fere: [141  69  74 169 137  69 128 205  79 102 134 123  62 128 128  61 128 111
 182 128 113 128  91 134 113 130 115 148 150 117 138 134 134 117 130 131
 121 162 185  88 128 128 200 129 180]
sudis: [117 128 114 159 137 105 117 171 128 102 162 128  70 145 100  60 118 108
 170 142 149 131 142 147 116 130 128 148 163 128 120 130 170 145 191 122
 106 159 158  80  99 128 153 168 128]
diro: [135 128  86 175 138  75 129 128  82 128 144 124  63 149 128  63 111 109
 176 140 119 128 128 135 116 129 108 136 194 162 128 125 191 151 193 104
 106 155 178 128 112 113 193 128 179]
sapi: [128 195 128 196  99  96 162 185  88 128 128 129 128 125 130 108 149 128
 132 124 137 133 118 153 117 115 117 130 148 115 117 134 131 134 121 150
 138 167 134 119 122 128 129 143 128]
where: [112] => diro, 41
rev: [200 128 128  88 185 162 121 131 130 117 134 134] => fere
find: [141  69  74 169 137  69 128 205  79 102 134 123  62 128 128  61 128 111
 182 128 113 128  91 134 113 130 115 148 150 117 138 134 134 117 130 131
 121 162 185  88 128 128 200 129 180] => fere
where: [136] => diro, 28
where: [175] => diro, 4
rev: [138 150 121 134 131 134 117 115 148 130 117] => sapi

Sivo: [154 102  94 128 101 108 146 121 129 135 132 135  76 112 129 115  84]
Roza: [143 140 133 141  65 114  99 100 106 136 118 144 104 126 166 143  99]
keta: [158 150 135 163 163 119 110 161 128 122 172 145 123 140 144 108 125]
pogim: [166  80  88 110 157 109 213 178 171 138 161 154 107 110  88 118 132]
sepe: [131  80  82 115 205 144 165 141 160 137 103  93  88 113  75  61  92]
varo: [ 93 150 168 128 108 142  78 133 107 111 135 133 171 136 133 141 163]
dozi: [129 122 172 145 123 108 174 158 147 135 163 163 119 120 119 140 134]
rev: [123 145 172 122 128] => keta
rev: [118 136 106 100  99 114  65 141 133 140 143] => Roza
rev: [119 163 163 135 147 158] => dozi
where: [101] => Sivo, 5
rev: [158 174 108] => dozi
find: [129 122 172 145 123 108 174 158 147 135 163 163 119 120 119 140 134] => dozi

nafo: [ 89 159 145 178 115 163 212  70 173 176]
Damel: [114 186 225 137 151 101 185 151 171 108]
Bada: [ 89 186 137 225 151 148 209  70 154 146]
bisav: [125 187 179 176 159 130 131  97  87 139]
where: [171] => Damel, 9
where: [130] => bisav, 6
where: [115] => nafo, 5
find: [ 89 186 137 225 151 148 209  70 154 146] => Bada

pigol: [109  78 143 114  59 134 134 128 129 123 110 137 108 180 115]
gibed: [144 124 111 127 124 132 132 133 134  73 120 138 119 121 142]
bet: [142 149 115 134 152 127 127 115 120 130 142 123 143 105 140]
Sani: [118 135 115 134 152 164 165 142 138  96 119 138 118 120 139]
Musu: [144 124 111 127 124 124 132 128  69 123 138 122 136 129 119]
gesus: [142 149 115 134 152 127 127 115 120 130 142 123 143 105 133]
where: [135] => Sani, 2
find: [142 149 115 134 152 127 127 115 120 130 142 123 143 105 140] => bet
find: [118 135 115 134 152 164 165 142 138  96 119 138 118 120 139] => Sani
rev: [121 119 138 120  73 134 133 132] => gibed
find: [144 124 111 127 124 132 132 133 134  73 120 138 119 121 142] => gibed

daza: [ 44  88 136 152 124]
galo: [139 135 142 115 132]
Vuzud: [ 44  88 107 152 124]
Rava: [156 130 108 142 110]
find: [ 44  88 136 152 124] => daza
where: [108] => Rava, 3

Dazet: [ 98 155  96 173  76 113 104]
boz: [158  90 167  74  98 157  96]
zud: [158  90 167  95  98 157  96]
bim: [158  90 167 185  98 153  96]
rami: [158  94 167  95  98 153  96]
find: [158  94 167  95  98 153  96] => rami
where: [104] => Dazet, 7
find: [ 98 155  96 173  76 113 104] => Dazet
rev: [104 113  76 173  96] => Dazet

rog: [ 93 107 104 125 113 212 125  94  69 129]
nal: [100  85 115 116 179 108 139  98 113  50]
lel: [108 181 155 159 130 158 160 140 123 117]
Zuf: [167 150 152 124 123  43 141 143 184 153]
pif: [145 138 129 125  92 136 133 125 131 161]
where: [107] => rog, 2
rev: [ 94 125 212] => rog
where: [130] => lel, 5
where: [85] => nal, 2
where: [150] => Zuf, 2
rev: [161 131 125 133 136  92 125 129 138] => pif
where: [159] => lel, 4

Rarez: [135 122 132 117  90 109 104 139  96  89]
mut: [134 136 125 131 140 118 152 106 222 126]
zira: [110 113  94 126 144 137 155 125 133 147]
Laba: [134 136 125 131 140 121 107 133  59 130]
where: [94] => zira, 3
where: [89] => Rarez, 10
where: [132] => Rarez, 3
where: [117] => Rarez, 4
rev: [ 89  96 139 104 109  90 117 132 122] => Rarez
where: [222] => mut, 9

fim: [146 167 156 154 144 133 143 130 172 171 160]
Meda: [198 165 149 150 186 146 131 130 159 146 154]
duko: [143 196 151 139 134 132 159 130 170 192 141]
pagil: [198 141 149 150 186 146 131 130 159 146 154]
rev: [133 144 154] => fim
where: [167] => fim, 2

pabuf: [127 123 122 121 147  69 100  76 160]
Veza: [137 111 106 153 127 138 108  62 174]
Pobu: [133 201 159 129  88 150  68 140 130]
nis: [133 201 183 121  67 116 136 163 141]
Popi: [185  81 136 121 125 154  93 103 148]
lonuv: [127 125 122 121 147  69 100 161  99]
rev: [ 69 147 121 122 123] => pabuf
find: [133 201 159 129  88 150  68 140 130] => Pobu
where: [67] => nis, 5
where: [88] => Pobu, 5

Gadir: [223 143 127  98  96 155 143]
Rotiv: [223 143 127 222 209  76  75]
gipeb: [104 120 127  98  96 154 139]
rev: [155  96  98] => Gadir
rev: [222 127] => Rotiv
find: [223 143 127  98  96 155 143] => Gadir

raf: [130 130 119 125 187 127 124 128 133 127 132 120 129 120 130 124 127 126
 128]
betun: [122 120 137 124 223 126 107 132  86 146  99 119 148 102 122 133 125  97
 124]
Fugov: [129 104 138 129 105 132 107 146 126  86 119 120 151  97 132 136 114  85
 130]
Bifi: [107 120 159 121 161 103  96 156 149 128 110 117 155 137 143 132 136 116
 117]
rev: [155 117 110 128] => Bifi
find: [122 120 137 124 223 126 107 132  86 146  99 119 148 102 122 133 125  97
 124] => betun
where: [156] => Bifi, 8
where: [103] => Bifi, 6
where: [114] => Fugov, 17
rev: [132 107 126 223 124] => betun
rev: [ 86 126 146 107 132] => Fugov

